Below are the code and all the weights of a small trained network. Each question names an input and a class and asks about switching units off, where a switched-off unit gives its printed mean instead of its output.

import numpy as np


def w(rows, s, z=0):
    codes = np.array(rows[::2]) - 128.0
    scale = np.full(codes.shape[1], s)
    scale[-1] = z or s
    return codes * scale


def norm(h):
    return h / np.sqrt((h * h).mean(-1, keepdims=True) + 1e-5)


def f(y):
    return np.maximum(y, 0)


def log_softmax(a):
    a = a - a.max(-1, keepdims=True)
    return a - np.log(np.exp(a).sum(-1, keepdims=True))


def net(x, mask):
    res = np.array(x, float).reshape(1, 4) / 4 @ E
    u = 0
    for l in range(2):
        y = f(norm(res) @ A[l][:, :-1].T + A[l][:, -1])
        res = res + np.where(mask[u : u + 3], y, B[l][:, -1]) @ B[l][:, :-1]
        u += 3
    return log_softmax(norm(res)[-1] @ U[:, :-1].T + U[:, -1])


A, B = {}, {}
E = w([
[103,172,93,190,87,246,157],'x0',
[35,113,172,158,180,118,162],'x1',
[147,189,81,91,198,156,81],'x2',
[171,153,84,190,93,70,185],'x3',
],0.0013)
A[0] = w([
[97,57,211,26,120,237,64,24],'L0N0',
[230,90,72,67,32,159,70,4],'L0N1',
[170,3,242,141,39,160,213,41],'L0N2',
],0.0036,0.0033)
B[0] = w([
[179,168,56,218,77,39,218,239],'L0N0',
[26,20,212,254,179,226,139,183],'L0N1',
[148,206,66,83,229,185,58,253],'L0N2',
],0.0046,0.0019)
A[1] = w([
[107,155,121,83,4,231,150,1],'L1N0',
[17,131,186,122,180,136,197,14],'L1N1',
[13,208,134,84,2,210,152,78],'L1N2',
],0.0036,0.00071)
B[1] = w([
[117,100,222,51,142,3,143,202],'L1N0',
[146,80,152,167,87,207,89,249],'L1N1',
[165,82,109,73,122,36,52,238],'L1N2',
],0.0041,0.0016)
U = w([
[39,23,205,221,113,211,54,218],'0',
[221,204,25,225,53,32,216,150],'1',
[176,218,36,43,225,213,38,193],'2',
[150,79,159,58,79,46,51,226],'3',
[155,178,144,116,107,192,170,34],'4',
[38,233,222,28,55,227,253,3],'5',
],0.006,0.0049)

Each question gives the input, the list of numbers given to net, and the class t.
The units are the neurons (one row each of A and B). Each row of codes is followed by its name. A weight is (code - 128) times the scale printed after its matrix; where a second scale follows, it is the last column's (A, B and U).
mask holds one flag per neuron, layer by layer. A switched-off neuron (its flag False) gives its mean, the last column of its row in B, instead of its output. The means were averaged over made-up inputs and are rounded, as every weight is.
A unit's drop is (log p(t) with every unit on - log p(t) with that unit switched off) / (log p(t) with every unit on - log p(t) with every unit switched off).
The circuit of an input: a set's keep is (log p(t) with only the set's units on - log p(t) with every unit switched off) / (log p(t) with every unit on - log p(t) with every unit switched off). Starting from all 6 units, units are removed one at a time, each time the one whose removal leaves the highest keep (on an exact tie, the one counted first), for as long as the keep stays at least 0.8.
circuit, biggest first: the units of the circuit, biggest drop first
top k neurons: the k neurons with the biggest drops, biggest first
top k neurons in layer l: the k neurons of layer l with the biggest drops, biggest first
drop of u: that unit's drop, to one decimal
input [5,-5,4,-4], class 0: circuit, biggest first -> (L0N1)
input [1,-5,8,-8], class 1: circuit, biggest first -> (L0N0, L0N2)
input [-1,7,5,2], class 0: circuit, biggest first -> (L0N2, L1N1)
input [8,3,-6,7], class 3: circuit, biggest first -> (L0N0, L1N2, L1N0)
input [8,-4,1,-1], class 3: circuit, biggest first -> (L1N0, L1N2)
input [8,3,5,-7], class 3: top 2 neurons -> (L1N2, L0N2)
input [8,7,-6,2], class 3: top 2 neurons -> (L1N2, L0N1)
input [-5,0,6,-8], class 1: circuit, biggest first -> (L0N0, L0N2)
input [7,-2,-6,5], class 3: top 2 neurons -> (L0N0, L1N0)
input [3,5,-6,-4], class 2: top 2 neurons -> (L0N2, L0N1)
input [8,0,-2,5], class 3: top 3 neurons -> (L0N0, L1N0, L1N2)
input [8,5,1,2], class 3: top 2 neurons -> (L1N2, L0N1)
input [7,0,5,3], class 3: top 2 neurons -> (L0N2, L0N0)
input [-6,8,5,4], class 0: circuit, biggest first -> (L0N0, L0N2, L1N1)
input [-6,-7,0,4], class 0: top 2 neurons -> (L0N1, L0N0)
input [7,-2,-3,3], class 3: circuit, biggest first -> (L0N0, L1N0)
input [8,-7,-3,0], class 3: top neuron in layer 1 -> (L1N0)
input [-2,-2,-8,7], class 2: circuit, biggest first -> (L0N2, L0N0)
input [4,-3,-6,3], class 2: top 2 neurons in layer 0 -> (L0N2, L0N0)
input [7,-5,1,-2], class 3: circuit, biggest first -> (L1N0)
input [-6,-6,-3,6], class 0: circuit, biggest first -> (L0N1, L0N0)
input [-6,-7,-8,-6], class 2: top 3 neurons -> (L0N2, L1N1, L1N0)
input [5,4,-4,-5], class 1: top 2 neurons -> (L0N0, L0N1)
input [-5,-2,-8,-4], class 2: drop of L0N2 -> 1.0
